Below are the code and all the weights of a small trained network. Each question names an input and a class and asks about switching units off, where a switched-off unit gives its printed mean instead of its output.

import numpy as np


def w(rows, s, z=0):
    codes = np.array(rows[::2]) - 128.0
    scale = np.full(codes.shape[1], s)
    scale[-1] = z or s
    return codes * scale


def norm(h):
    return h / np.sqrt((h * h).mean(-1, keepdims=True) + 1e-5)


def f(y):
    return y / 2 * (1 + np.tanh(0.7978845608 * (y + 0.044715 * y**3)))


def log_softmax(a):
    a = a - a.max(-1, keepdims=True)
    return a - np.log(np.exp(a).sum(-1, keepdims=True))


def net(x, mask):
    res = np.array(x, float).reshape(1, 3) / 4 @ E
    u = 0
    for l in range(4):
        y = f(norm(res) @ A[l][:, :-1].T + A[l][:, -1])
        res = res + np.where(mask[u : u + 4], y, B[l][:, -1]) @ B[l][:, :-1]
        u += 4
    return log_softmax(norm(res)[-1] @ U[:, :-1].T + U[:, -1])


A, B = {}, {}
E = w([
[88,121,217,129,188,86,158,28,132,130,134,124],'x0',
[172,132,103,57,153,156,149,100,119,120,1,143],'x1',
[123,124,129,129,122,126,137,127,117,129,126,143],'x2',
],0.0045)
A[0] = w([
[58,121,185,196,151,94,95,92,113,135,210,118,7],'0.n1',
[181,146,40,94,120,170,103,167,78,111,69,147,17],'0.n2',
[142,152,99,182,53,132,62,236,174,148,214,79,58],'0.n3',
[101,166,98,183,2,123,139,245,80,97,212,168,3],'0.n4',
],0.0027,0.0022)
B[0] = w([
[152,189,169,65,38,46,192,186,192,122,99,95,181],'0.n1',
[172,164,227,99,59,47,166,173,167,132,142,78,192],'0.n2',
[156,90,75,140,251,178,75,28,52,126,122,206,252],'0.n3',
[127,83,69,146,232,180,91,2,36,111,102,161,233],'0.n4',
],0.0031)
A[1] = w([
[194,183,45,82,14,169,126,253,138,117,66,126,92],'1.n1',
[38,156,197,160,77,102,132,155,146,147,172,113,5],'1.n2',
[91,88,11,185,97,176,88,211,171,150,191,125,96],'1.n3',
[37,190,194,163,94,90,135,151,171,129,204,96,55],'1.n4',
],0.0033,0.0021)
B[1] = w([
[169,24,224,114,44,71,178,188,205,214,104,64,252],'1.n1',
[105,140,130,142,117,101,167,124,176,92,180,133,141],'1.n2',
[98,252,80,111,206,159,81,100,55,117,67,170,182],'1.n3',
[97,101,139,152,73,108,179,153,192,84,192,133,172],'1.n4',
],0.004,0.0039)
A[2] = w([
[127,117,151,119,140,122,147,102,142,118,117,132,169],'2.n1',
[112,168,130,106,191,136,141,76,121,103,72,131,7],'2.n2',
[124,170,3,146,168,155,50,144,52,121,145,158,86],'2.n3',
[121,135,135,122,119,121,139,131,149,117,139,132,109],'2.n4',
],0.0058,0.0014)
B[2] = w([
[133,151,53,132,114,138,115,165,122,138,143,139,151],'2.n1',
[119,184,67,117,168,182,84,138,106,119,136,161,168],'2.n2',
[128,30,77,215,98,155,64,156,3,103,106,58,255],'2.n3',
[100,128,71,142,114,131,130,127,142,103,132,154,130],'2.n4',
],0.005,0.0064)
A[3] = w([
[121,241,80,83,226,185,112,71,99,123,75,155,28],'3.n1',
[109,236,80,79,252,165,117,54,97,114,52,190,5],'3.n2',
[121,163,187,134,122,95,150,118,161,105,184,125,77],'3.n3',
[155,130,122,127,120,143,128,157,135,131,140,124,88],'3.n4',
],0.0036,0.0019)
B[3] = w([
[135,240,148,52,193,181,105,98,145,129,150,201,231],'3.n1',
[135,252,119,50,187,219,79,121,118,132,145,189,255],'3.n2',
[96,148,24,167,122,115,161,145,179,59,175,168,158],'3.n3',
[135,117,187,125,131,110,122,81,110,147,84,114,121],'3.n4',
],0.0036,0.0027)
U = w([
[126,72,76,191,119,165,72,132,2,114,127,103,168],'0',
[185,81,166,81,60,125,156,182,168,186,34,92,4],'1',
[62,137,140,167,103,83,186,105,196,82,217,137,168],'2',
[126,232,127,50,188,201,114,92,131,130,112,183,186],'3',
],0.0095,0.00032)

Each question gives the input, the list of numbers given to net, and the class t.
The units are the neurons (one row each of A and B). Each row of codes is followed by its name. A weight is (code - 128) times the scale printed after its matrix; where a second scale follows, it is the last column's (A, B and U).
mask holds one flag per neuron, layer by layer. A switched-off neuron (its flag False) gives its mean, the last column of its row in B, instead of its output. The means were averaged over made-up inputs and are rounded, as every weight is.
A unit's drop is (log p(t) with every unit on - log p(t) with that unit switched off) / (log p(t) with every unit on - log p(t) with every unit switched off).
The circuit of an input: a set's keep is (log p(t) with only the set's units on - log p(t) with every unit switched off) / (log p(t) with every unit on - log p(t) with every unit switched off). Starting from the 12 units with the biggest drops (on a tie, the unit counted first), units are removed one at a time, each time the one whose removal leaves the highest keep (on an exact tie, the one counted first), for as long as the keep stays at least 0.8.
circuit, biggest first: the units of the circuit, biggest drop first
most important unit: the unit with the biggest drop
top k neurons: the k neurons with the biggest drops, biggest first
drop of u: that unit's drop, to one decimal
input [1,4,4], class 3: circuit, biggest first => 2.n3
input [8,0,5], class 2: top 3 neurons => 0.n3, 0.n4, 1.n3
input [8,1,4], class 3: top 2 neurons => 1.n1, 2.n3
input [1,-6,2], class 2: top 2 neurons => 0.n1, 2.n3
input [1,4,-8], class 3: top 3 neurons => 1.n1, 0.n1, 2.n3
input [5,0,-1], class 2: top 3 neurons => 0.n3, 0.n4, 1.n3
input [0,3,-3], class 1: top 2 neurons => 0.n3, 0.n4
input [5,0,8], class 2: top 4 neurons => 0.n3, 0.n4, 1.n3, 2.n3
input [1,4,3], class 3: top 2 neurons => 1.n1, 2.n3
input [1,-5,-6], class 2: top 2 neurons => 0.n1, 2.n3
input [4,-1,6], class 2: drop of 1.n4 => 0.0
input [-3,1,-7], class 1: drop of 1.n1 => 0.2
input [2,1,-8], class 3: drop of 1.n1 => 2.1
input [-7,3,-1], class 1: most important unit => 1.n1
